Below is a small trained network, with its code and all its weights. Each question gives an input and a class and asks what happens when units are switched off, that is, made to give their printed mean instead of their output.

import numpy as np


def w(rows, s, z=0):
    codes = np.array(rows[::2]) - 128.0
    scale = np.full(codes.shape[1], s)
    scale[-1] = z or s
    return codes * scale


def f(y):
    return y / 2 * (1 + np.tanh(0.7978845608 * (y + 0.044715 * y**3)))


def log_softmax(a):
    a = a - a.max(-1, keepdims=True)
    return a - np.log(np.exp(a).sum(-1, keepdims=True))


def net(x, mask):
    res = np.array(x, float).reshape(1, 2) / 4 @ E
    y = f(res @ A[0][:, :-1].T + A[0][:, -1])
    res = res + np.where(mask, y, B[0][:, -1]) @ B[0][:, :-1]
    return log_softmax(res[-1] @ U[:, :-1].T + U[:, -1])


A, B = {}, {}
E = w([
[150,31,25,95,51,224,3,226],'x0',
[227,118,52,23,195,211,204,135],'x1',
],0.0073)
A[0] = w([
[67,174,250,174,163,50,147,109,200],'n0',
[175,184,160,83,179,111,194,80,212],'n1',
[76,131,155,165,68,71,94,101,145],'n2',
[185,77,62,45,206,241,181,153,213],'n3',
[97,100,162,170,62,81,53,164,194],'n4',
[121,163,132,126,205,119,178,72,135],'n5',
[127,87,1,43,117,184,121,170,253],'n6',
[84,149,184,219,89,73,152,78,218],'n7',
[106,172,116,98,215,109,164,68,142],'n8',
[150,83,58,91,82,209,91,187,252],'n9',
],0.0085,0.0042)
B[0] = w([
[66,181,198,149,117,158,33,83,230],'n0',
[133,181,145,64,19,149,204,80,207],'n1',
[98,106,129,206,184,81,91,144,177],'n2',
[217,51,41,49,118,124,222,187,253],'n3',
[117,59,2,165,189,106,24,154,191],'n4',
[142,214,207,129,106,72,200,64,182],'n5',
[156,31,75,26,84,212,127,167,243],'n6',
[4,121,170,191,184,81,57,75,209],'n7',
[161,186,179,112,35,65,161,105,181],'n8',
[158,48,73,115,94,219,41,248,241],'n9',
],0.008,0.013)
U = w([
[172,57,106,82,123,230,78,182,223],'0',
[195,172,188,105,108,127,132,116,78],'1',
[83,170,224,129,110,166,101,71,92],'2',
[191,111,73,89,129,113,203,118,4],'3',
[100,107,130,179,254,89,38,125,135],'4',
],0.0072,0.0019)

Each question gives the input, the list of numbers given to net, and the class t.
The units are the neurons (one row each of A and B). Each row of codes is followed by its name. A weight is (code - 128) times the scale printed after its matrix; where a second scale follows, it is the last column's (A, B and U).
mask holds one flag per neuron, in row order. A switched-off neuron (its flag False) gives its mean, the last column of its row in B, instead of its output. The means were averaged over made-up inputs and are rounded, as every weight is.
A unit's drop is (log p(t) with every unit on - log p(t) with that unit switched off) / (log p(t) with every unit on - log p(t) with every unit switched off).
The circuit of an input: a set's keep is (log p(t) with only the set's units on - log p(t) with every unit switched off) / (log p(t) with every unit on - log p(t) with every unit switched off). Starting from all 10 units, units are removed one at a time, each time the one whose removal leaves the highest keep (on an exact tie, the one counted first), for as long as the keep stays at least 0.8.
circuit, biggest first: the units of the circuit, biggest drop first
top k neurons: the k neurons with the biggest drops, biggest first
drop of u: that unit's drop, to one decimal
input [-1,3], class 3: circuit, biggest first -> [n9, n0]
input [-2,3], class 3: circuit, biggest first -> [n0, n9]
input [-8,8], class 1: circuit, biggest first -> [n5, n8]
input [-7,4], class 2: circuit, biggest first -> [n0, n3]
input [-5,-4], class 2: circuit, biggest first -> [n0]
input [-2,1], class 2: circuit, biggest first -> [n3, n9]
input [6,-7], class 4: circuit, biggest first -> [n3, n4]
input [-1,0], class 2: top 2 neurons -> [n3, n9]
input [-1,4], class 3: top 2 neurons -> [n9, n0]
input [-4,4], class 1: drop of n6 -> 0.2
input [-7,6], class 1: drop of n5 -> 0.1
input [3,-7], class 4: drop of n9 -> 0.0
